[-0.04  6.69  5.21 -7.17 -4.05  8.62] -> -4.05
[-3.73 -2.19  1.82 -2.15  5.71 -6.61] -> -3.73
[ 2.34 -8.92 -3.95  0.13] -> -3.95
[4.75 8.72 0.18 2.81 3.22] -> 2.81
[-7.32  0.40  1.82  3.38 -1.78 -4.70  7.79] -> -4.70
[-0.85 -2.34 -3.46 -6.82  0.90 -2.23 -3.76] -> -3.76
---
array([[ 6.04,  5.68,  1.44, -0.40, -4.39,  2.29,  1.50],
       [ 2.73,  7.76,  2.77,  0.04, -1.29, -1.17,  1.50],
       [ 8.20,  7.88,  2.49,  6.47, -3.16, -3.35,  3.12]]) value 7.76

array([[ 0.60, -4.88,  4.81, -3.11,  5.08, -7.04],
       [ 2.63,  5.34, -1.48, -0.23,  1.95, -0.79]]) value -4.88

array([[-8.76, -3.59, -3.56,  5.72],
       [-5.05, -5.94, -4.39,  6.80],
       [-7.57, -4.47, -3.95,  6.22]]) value -5.94

array([[ 2.92, -1.76, -7.37,  0.18,  1.61,  0.47, -2.42],
       [ 3.09, -1.36, -7.03,  0.15,  1.15,  0.15, -1.94],
       [ 2.89, -1.88, -7.53,  0.47,  1.64,  0.69, -2.78]]) value -1.36

array([[ 2.67, -5.67,  3.19, -4.24,  0.47],
       [-6.40,  6.81, -0.81, -4.03, -4.54]]) value -5.67

array([[ 5.75, -5.08, -3.07, -8.33, -1.43, -4.12],
       [ 6.31, -0.28, -2.83, -8.93,  4.01, -2.53]]) value -5.08
---
 3.43  -3.71  -8.07  -3.00  -3.09  -0.08 >> -0.08
-1.92  -2.10  -0.15   7.90 >> 7.90
 6.67  -4.13   1.59   5.23 >> 5.23
-6.66   3.24  -2.07  -2.34   5.00  -7.98   1.48 >> 1.48
-0.53   1.83  -0.83   3.64  -6.86 >> -6.86
 5.33   6.70  -1.80   3.75  -2.93 >> -2.93
---
-0.10	-0.12	0.07	0.14	0.01 --> 0.01
0.136	0.026	0.107	-0.083	0.067	-0.159 --> -0.159
-10.1	8.5	5.7	13.0 --> 13.0
-4.84	14.70	-19.66	6.89	9.71	-1.14	-13.78 --> -13.78
30.2	125.2	-142.9	43.3 --> 43.3
1.7	0.5	0.9	-1.2	-0.4	-0.1 --> -0.1
1.2	-0.3	-1.7	1.0 --> 1.0
---
Input: [ 6.85  2.67 -1.65 -1.12 -4.72]
Output: 6.85, -4.72

Input: [-0.93 -7.23 -5.42  0.42 -3.04]
Output: 0.42, -7.23

Input: [ 5.17  1.08  7.30  1.95 -1.19 -5.38  0.63]
Output: 7.30, -5.38

Input: [-0.08  0.12 -0.22  6.63  0.35]
Output: 6.63, -0.22

Input:
[[ 1.82  6.48  0.38 -2.64 -3.54 -1.10 -7.23]
 [ 1.12 -2.78 -2.01 -1.80  5.51 -0.18  3.69]
 [ 0.13  0.57 -1.80 -1.65  3.56 -0.50  1.18]]
Output: 6.48, -7.23

Input: [-6.87  2.54 -1.19 -5.28  2.96 -1.57]
Output: 2.96, -6.87

Input: [7.28 6.73 5.19 6.78 5.45 5.63]
Output: 7.28, 5.19

Input:
[[ 3.50 -1.49 -3.65  4.12  1.56  2.73 -6.40]
 [-0.94 -3.86 -1.68  6.07  5.66  4.91  0.78]]
Output: 6.07, -6.40

Input: [-4.19 -5.27  0.88 -6.69 -3.41  3.23]
Output: 3.23, -6.69
---
[[-0.4 -1.1  1.6  2.1 -2.3  1.8]
 [ 0.5  0.0 -0.6 -0.8  1.1  1.5]
 [ 0.7  2.4  0.6  1.4  1.3  1.1]] result: 0.7

[[ 1.030 -1.437  1.103 -0.028]
 [-0.156 -0.213  1.599  0.451]
 [-0.469 -0.228 -0.515 -0.166]] result: -0.469

[[  45.8 -169.4  -73.8  -13.0   50.6  222.0  -27.6]
 [  21.5   29.0  -26.7  -32.4   -0.9   -6.9  -16.8]
 [ 100.2 -193.8  -96.5  -19.2   67.9  237.5    1.9]] result: 100.2

[[ 159.6   45.6 -123.9  124.1  170.5 -128.3]
 [ 161.3   -8.9  -56.3   10.0   77.8  -57.0]
 [  86.9  -85.5  101.3 -164.1  -46.6   85.8]] result: 86.9

[[-13.49 -10.10  15.54  -0.46]
 [  3.13   9.60  12.09   2.12]
 [ -9.14 -14.41  11.17  -0.56]] result: -9.14

[[-0.05 -0.09 -0.13 -0.01 -0.01  0.09]
 [ 0.17  0.03  0.21  0.01 -0.07 -0.01]
 [-0.04 -0.08 -0.09 -0.03  0.00  0.04]] result: -0.04

[[  9.267  10.090   4.181   3.937]
 [ -9.273  -4.262  -2.115 -14.475]
 [ 13.107  10.081  13.034  16.433]] result: 13.107
